Below is a small trained network, with its code and all its weights. Each question gives an input and a class and asks what happens when units are switched off, that is, made to give their printed mean instead of their output.

import numpy as np


def w(rows, s, z=0):
    codes = np.array(rows[::2]) - 128.0
    scale = np.full(codes.shape[1], s)
    scale[-1] = z or s
    return codes * scale


def f(y):
    return np.maximum(y, 0)


def log_softmax(a):
    a = a - a.max(-1, keepdims=True)
    return a - np.log(np.exp(a).sum(-1, keepdims=True))


def net(x, mask):
    res = np.array(x, float).reshape(1, 5) / 4 @ E
    y = f(res @ A[0][:, :-1].T + A[0][:, -1])
    res = res + np.where(mask, y, B[0][:, -1]) @ B[0][:, :-1]
    return log_softmax(res[-1] @ U[:, :-1].T + U[:, -1])


A, B = {}, {}
E = w([
[157,68,6,61],'x0',
[98,215,28,149],'x1',
[122,155,153,49],'x2',
[33,107,132,132],'x3',
[159,154,107,159],'x4',
],0.012)
A[0] = w([
[218,191,128,33,153],'neuron 0',
[56,178,115,176,145],'neuron 1',
[91,132,51,180,142],'neuron 2',
[149,17,163,81,132],'neuron 3',
[89,199,125,140,105],'neuron 4',
[155,83,121,118,3],'neuron 5',
[121,200,209,143,149],'neuron 6',
[124,114,202,208,168],'neuron 7',
[222,140,167,248,63],'neuron 8',
],0.012,0.0041)
B[0] = w([
[184,193,127,30,240],'neuron 0',
[106,239,102,125,217],'neuron 1',
[133,184,111,172,218],'neuron 2',
[3,153,133,178,237],'neuron 3',
[64,144,90,132,190],'neuron 4',
[104,139,114,127,154],'neuron 5',
[136,233,102,158,242],'neuron 6',
[215,210,156,139,245],'neuron 7',
[217,8,119,157,227],'neuron 8',
],0.012,0.011)
U = w([
[150,163,182,120,254],'0',
[185,95,87,98,56],'1',
[44,161,96,155,99],'2',
[104,85,125,96,62],'3',
[168,136,130,206,133],'4',
[32,53,250,144,124],'5',
],0.014,0.0089)

Each question gives the input, the list of numbers given to net, and the class t.
The units are the neurons (one row each of A and B). Each row of codes is followed by its name. A weight is (code - 128) times the scale printed after its matrix; where a second scale follows, it is the last column's (A, B and U).
mask holds one flag per neuron, in row order. A switched-off neuron (its flag False) gives its mean, the last column of its row in B, instead of its output. The means were averaged over made-up inputs and are rounded, as every weight is.
A unit's drop is (log p(t) with every unit on - log p(t) with that unit switched off) / (log p(t) with every unit on - log p(t) with every unit switched off).
The circuit of an input: a set's keep is (log p(t) with only the set's units on - log p(t) with every unit switched off) / (log p(t) with every unit on - log p(t) with every unit switched off). Starting from all 9 units, units are removed one at a time, each time the one whose removal leaves the highest keep (on an exact tie, the one counted first), for as long as the keep stays at least 0.8.
units of the circuit, in order: the units of the circuit, biggest drop first
top k neurons: the k neurons with the biggest drops, biggest first
drop of u: that unit's drop, to one decimal
input [-1,-8,0,0,4], class 4: units of the circuit, in order -> neuron 0
input [7,-8,8,1,-8], class 5: top 3 neurons -> neuron 3; neuron 6; neuron 1
input [4,5,4,-7,4], class 1: units of the circuit, in order -> neuron 3; neuron 6
input [3,-5,-3,4,3], class 5: top 2 neurons -> neuron 6; neuron 1
input [3,4,-2,-3,2], class 1: top 2 neurons -> neuron 3; neuron 6
input [2,-3,-7,-5,3], class 1: top 2 neurons -> neuron 8; neuron 6
input [3,-6,-4,6,8], class 5: units of the circuit, in order -> neuron 6; neuron 1; neuron 3
input [-4,-8,0,3,8], class 4: top 2 neurons -> neuron 8; neuron 0
input [7,-1,3,-4,-4], class 3: top 4 neurons -> neuron 7; neuron 3; neuron 6; neuron 1
input [7,-6,7,-1,-5], class 2: top 4 neurons -> neuron 3; neuron 0; neuron 8; neuron 5
input [7,-6,5,3,8], class 2: top 2 neurons -> neuron 3; neuron 8
input [-6,1,2,0,3], class 4: top 3 neurons -> neuron 0; neuron 8; neuron 6
input [-2,0,-7,6,-3], class 0: top 3 neurons -> neuron 3; neuron 7; neuron 8
input [0,-8,4,-6,-4], class 5: units of the circuit, in order -> neuron 3
input [4,7,-3,-7,-2], class 1: top 3 neurons -> neuron 3; neuron 0; neuron 6
input [8,-4,7,4,4], class 2: drop of neuron 8 -> 0.3
input [-2,2,1,-4,3], class 1: drop of neuron 8 -> 0.2
input [-6,-6,0,-5,-4], class 4: drop of neuron 0 -> 0.2
